Here is a tiny trained network, its code and every weight. The questions are about switching its units off for an input and a class, where a switched-off unit gives its printed mean instead of its output.

import numpy as np


def w(rows, s, z=0):
    codes = np.array(rows[::2]) - 128.0
    scale = np.full(codes.shape[1], s)
    scale[-1] = z or s
    return codes * scale


def f(y):
    return np.maximum(y, 0)


def log_softmax(a):
    a = a - a.max(-1, keepdims=True)
    return a - np.log(np.exp(a).sum(-1, keepdims=True))


def net(x, mask):
    res = np.array(x, float).reshape(1, 7) / 4 @ E
    y = f(res @ A[0][:, :-1].T + A[0][:, -1])
    res = res + np.where(mask, y, B[0][:, -1]) @ B[0][:, :-1]
    return log_softmax(res[-1] @ U[:, :-1].T + U[:, -1])


A, B = {}, {}
E = w([
[89,89,54,108,155,39,79,86,66,126,101],'x0',
[136,128,126,129,126,127,130,129,132,129,128],'x1',
[167,59,169,124,80,145,130,100,53,190,150],'x2',
[183,218,100,135,101,119,175,102,117,198,56],'x3',
[84,80,104,99,3,138,98,142,181,137,54],'x4',
[159,182,69,31,128,159,70,89,96,125,223],'x5',
[122,142,64,237,127,220,92,61,53,103,110],'x6',
],0.012)
A[0] = w([
[78,90,56,99,176,2,111,82,57,125,71,57],'n0',
[124,161,167,82,109,63,124,110,175,172,123,112],'n1',
[174,209,103,135,110,78,179,97,108,191,62,3],'n2',
[119,111,108,77,155,113,160,199,134,161,120,70],'n3',
[154,96,187,41,152,58,171,151,148,146,141,44],'n4',
[72,207,73,131,154,100,153,138,174,35,101,9],'n5',
[159,39,184,96,104,145,156,97,37,221,144,16],'n6',
[98,59,127,164,139,112,115,169,110,64,187,18],'n7',
[156,138,137,166,250,103,194,131,87,150,196,20],'n8',
[117,67,154,215,172,100,162,188,126,143,54,41],'n9',
],0.0092,0.0061)
B[0] = w([
[100,170,126,131,133,174,241,142,184,149,169,253],'n0',
[151,107,101,155,111,166,137,111,67,155,140,195],'n1',
[94,82,205,43,179,132,97,35,192,1,59,214],'n2',
[104,108,129,209,197,115,108,126,94,157,111,170],'n3',
[116,161,76,156,150,150,173,35,83,106,64,220],'n4',
[121,173,160,209,115,50,39,171,133,156,126,205],'n5',
[98,168,161,199,198,45,72,167,182,204,177,213],'n6',
[123,63,185,87,167,122,150,22,149,79,151,188],'n7',
[78,42,83,100,49,146,117,153,175,216,66,229],'n8',
[192,174,61,34,190,174,64,179,77,159,145,224],'n9',
],0.009,0.013)
U = w([
[124,72,210,71,167,117,105,65,167,62,110,95],'0',
[140,156,166,196,136,36,77,141,154,153,122,120],'1',
[133,117,82,239,139,187,133,55,40,120,75,104],'2',
[183,177,72,2,153,141,83,144,83,143,158,151],'3',
[102,34,83,95,22,116,119,155,176,173,53,131],'4',
[153,166,194,153,124,214,249,163,201,134,147,137],'5',
[153,117,133,130,135,127,123,117,136,119,114,252],'6',
[206,128,159,108,77,77,169,153,109,85,149,79],'7',
],0.01,0.012)

Each question gives the input, the list of numbers given to net, and the class t.
The units are the neurons (one row each of A and B). Each row of codes is followed by its name. A weight is (code - 128) times the scale printed after its matrix; where a second scale follows, it is the last column's (A, B and U).
mask holds one flag per neuron, in row order. A switched-off neuron (its flag False) gives its mean, the last column of its row in B, instead of its output. The means were averaged over made-up inputs and are rounded, as every weight is.
A unit's drop is (log p(t) with every unit on - log p(t) with that unit switched off) / (log p(t) with every unit on - log p(t) with every unit switched off).
The circuit of an input: a set's keep is (log p(t) with only the set's units on - log p(t) with every unit switched off) / (log p(t) with every unit on - log p(t) with every unit switched off). Starting from all 10 units, units are removed one at a time, each time the one whose removal leaves the highest keep (on an exact tie, the one counted first), for as long as the keep stays at least 0.8.
units of the circuit, in order: the units of the circuit, biggest drop first
most important unit: the unit with the biggest drop
k most important neurons: the k neurons with the biggest drops, biggest first
drop of u: that unit's drop, to one decimal
input [-7,0,8,1,-1,7,-3], class 1: most important unit	n6
input [-5,5,-7,4,4,-5,-5], class 1: 3 most important neurons	[n5 n0 n8]
input [-1,-6,-5,6,-1,2,-1], class 0: 2 most important neurons	[n2 n6]
input [-5,-1,4,3,4,-5,-5], class 2: units of the circuit, in order	[n4 n0 n1 n8]
input [-5,2,7,-1,-8,-1,-4], class 4: 3 most important neurons	[n8 n5 n0]
input [8,8,4,-1,7,6,4], class 5: units of the circuit, in order	[n0 n8 n9]
input [3,-6,4,8,6,-3,-6], class 0: 2 most important neurons	[n2 n8]
input [4,-7,-7,-3,-8,-3,3], class 4: 2 most important neurons	[n8 n6]
input [-7,6,1,7,7,-6,-3], class 0: 2 most important neurons	[n2 n8]
input [-8,-8,-8,1,-1,-7,5], class 1: 2 most important neurons	[n5 n0]
input [5,-7,3,-3,-1,-6,3], class 6: 3 most important neurons	[n7 n0 n9]
input [2,7,3,4,-5,4,4], class 6: units of the circuit, in order	[n9 n4 n1]
input [-6,-1,-1,-8,7,7,3], class 0: 3 most important neurons	[n8 n9 n0]
input [8,0,-3,0,-5,0,-8], class 2: 3 most important neurons	[n4 n3 n1]
input [-1,2,4,3,1,3,-7], class 2: units of the circuit, in order	[n4 n1]
input [3,0,-8,0,0,6,-7], class 1: most important unit	n5
input [-7,-4,-8,5,-1,7,5], class 1: 2 most important neurons	[n5 n9]
input [-7,7,-3,-8,7,-7,6], class 0: 3 most important neurons	[n7 n0 n8]
input [8,0,6,-4,-4,6,-1], class 5: 2 most important neurons	[n0 n9]
input [8,4,-5,-4,-2,-5,-4], class 5: units of the circuit, in order	[n0]
input [0,-3,3,1,-4,-3,3], class 4: units of the circuit, in order	[n8 n4]
input [3,-2,3,-2,0,-3,-4], class 2: 2 most important neurons	[n4 n2]
input [4,6,5,-6,6,-3,3], class 0: 3 most important neurons	[n7 n8 n5]
input [5,-5,1,1,-2,-2,-2], class 5: drop of n7	0.0
input [2,4,7,6,5,0,-3], class 1: drop of n8	0.2
input [7,-1,-3,6,4,2,4], class 5: drop of n0	0.9
input [-5,-6,3,-1,7,-2,-8], class 2: most important unit	n4
input [-1,5,-1,8,-1,-7,2], class 0: drop of n2	1.2
